Below is a small trained network, with its code and all its weights. Each question gives an input and a class and asks what happens when units are switched off, that is, made to give their printed mean instead of their output.

import numpy as np


def w(rows, s, z=0):
    codes = np.array(rows[::2]) - 128.0
    scale = np.full(codes.shape[1], s)
    scale[-1] = z or s
    return codes * scale


def norm(h):
    return h / np.sqrt((h * h).mean(-1, keepdims=True) + 1e-5)


def f(y):
    return y / 2 * (1 + np.tanh(0.7978845608 * (y + 0.044715 * y**3)))


def log_softmax(a):
    a = a - a.max(-1, keepdims=True)
    return a - np.log(np.exp(a).sum(-1, keepdims=True))


def net(x, mask):
    res = np.array(x, float).reshape(1, 5) / 4 @ E
    u = 0
    for l in range(3):
        y = f(norm(res) @ A[l][:, :-1].T + A[l][:, -1])
        res = res + np.where(mask[u : u + 4], y, B[l][:, -1]) @ B[l][:, :-1]
        u += 4
    return log_softmax(norm(res)[-1] @ U[:, :-1].T + U[:, -1])


A, B = {}, {}
E = w([
[5,130,134,65,196,186],'x0',
[71,181,201,178,29,192],'x1',
[125,126,128,123,126,126],'x2',
[127,129,130,123,124,126],'x3',
[21,32,105,118,50,182],'x4',
],0.0029)
A[0] = w([
[139,95,130,168,96,120,78],'0.n0',
[91,203,192,144,167,221,5],'0.n1',
[49,177,132,133,163,141,159],'0.n2',
[123,2,36,131,149,144,108],'0.n3',
],0.0051,0.0025)
B[0] = w([
[88,50,25,183,163,171,122],'0.n0',
[181,125,72,32,38,115,176],'0.n1',
[82,253,55,116,127,158,209],'0.n2',
[173,94,193,98,111,173,253],'0.n3',
],0.006,0.0021)
A[1] = w([
[172,242,219,217,86,51,250],'1.n0',
[156,106,56,163,165,5,79],'1.n1',
[103,124,102,161,122,89,50],'1.n2',
[156,182,72,60,255,5,162],'1.n3',
],0.0045,0.0013)
B[1] = w([
[186,134,95,68,236,159,232],'1.n0',
[45,120,116,20,2,100,153],'1.n1',
[160,239,39,138,61,182,108],'1.n2',
[70,181,183,179,46,138,253],'1.n3',
],0.0063,0.0034)
A[2] = w([
[2,218,107,144,141,146,25],'2.n0',
[120,141,135,58,119,95,133],'2.n1',
[28,112,65,97,161,190,245],'2.n2',
[119,162,178,234,73,147,224],'2.n3',
],0.0063,0.0012)
B[2] = w([
[75,48,178,147,89,95,253],'2.n0',
[126,195,131,31,180,124,164],'2.n1',
[254,127,101,130,174,127,215],'2.n2',
[134,177,76,174,135,88,178],'2.n3',
],0.0083,0.0041)
U = w([
[141,199,135,55,131,99,235],'0',
[202,116,118,93,251,176,162],'1',
[163,31,132,125,87,151,178],'2',
[168,138,55,206,113,126,19],'3',
[65,135,177,148,119,84,7],'4',
],0.014,0.0022)

Each question gives the input, the list of numbers given to net, and the class t.
The units are the neurons (one row each of A and B). Each row of codes is followed by its name. A weight is (code - 128) times the scale printed after its matrix; where a second scale follows, it is the last column's (A, B and U).
mask holds one flag per neuron, layer by layer. A switched-off neuron (its flag False) gives its mean, the last column of its row in B, instead of its output. The means were averaged over made-up inputs and are rounded, as every weight is.
A unit's drop is (log p(t) with every unit on - log p(t) with that unit switched off) / (log p(t) with every unit on - log p(t) with every unit switched off).
The circuit of an input: a set's keep is (log p(t) with only the set's units on - log p(t) with every unit switched off) / (log p(t) with every unit on - log p(t) with every unit switched off). Starting from all 12 units, units are removed one at a time, each time the one whose removal leaves the highest keep (on an exact tie, the one counted first), for as long as the keep stays at least 0.8.
circuit, biggest first: the units of the circuit, biggest drop first
k most important neurons: the k neurons with the biggest drops, biggest first
k most important neurons of layer l: the k neurons of layer l with the biggest drops, biggest first
input [-1,-8,8,-1,2], class 2: circuit, biggest first => (1.n0)
input [8,1,7,-4,1], class 2: circuit, biggest first => (2.n0 1.n0 2.n2)
input [3,8,8,-1,3], class 2: circuit, biggest first => (2.n0 1.n3 2.n2)
input [7,8,4,-2,1], class 2: circuit, biggest first => (2.n0 2.n2)
input [-3,-7,5,-7,1], class 2: 4 most important neurons => (0.n2 0.n3 1.n0 2.n2)
input [-8,-8,0,-2,-3], class 0: circuit, biggest first => (1.n1 2.n1)
input [6,-8,3,-5,-6], class 4: circuit, biggest first => (1.n3 2.n0)
input [7,0,5,0,2], class 1: 2 most important neurons => (2.n2 1.n3)
input [0,5,0,-3,3], class 3: 2 most important neurons of layer 2 => (2.n3 2.n2)
input [8,7,8,-3,4], class 2: 2 most important neurons => (2.n0 2.n2)
input [6,4,-7,2,4], class 2: circuit, biggest first => (2.n0 1.n0 2.n2 1.n3)
input [-7,2,-7,0,8], class 3: 2 most important neurons => (2.n3 2.n0)
input [-2,5,8,2,6], class 3: circuit, biggest first => (2.n3 1.n1)
input [8,-1,4,-5,8], class 1: circuit, biggest first => (2.n2)
input [3,-2,-1,5,-5], class 4: 2 most important neurons => (1.n3 2.n0)
input [7,-8,6,-2,-8], class 4: circuit, biggest first => (1.n3 2.n0)
input [2,-3,-3,-6,4], class 1: 2 most important neurons => (2.n0 1.n3)
input [-1,1,4,2,4], class 3: 2 most important neurons of layer 1 => (1.n0 1.n1)
input [-3,1,8,5,6], class 3: 2 most important neurons of layer 2 => (2.n3 2.n0)
input [-3,6,5,0,-2], class 1: circuit, biggest first => (1.n0)
input [8,-3,0,-7,-1], class 4: 4 most important neurons => (2.n0 1.n0 1.n3 0.n0)
input [-7,-8,-2,2,-7], class 0: 2 most important neurons => (1.n1 1.n3)
input [2,0,-3,8,-7], class 4: 4 most important neurons => (1.n3 0.n3 2.n2 2.n0)
input [1,-2,-1,5,7], class 1: 3 most important neurons => (1.n3 2.n0 2.n2)
input [8,6,5,2,6], class 2: 2 most important neurons => (2.n0 2.n2)
input [-5,-8,-1,-5,-1], class 0: 2 most important neurons => (1.n1 2.n0)
input [-4,-6,-3,2,-4], class 0: circuit, biggest first => (1.n1)
input [-8,-1,5,-3,-2], class 0: 2 most important neurons => (1.n1 0.n3)
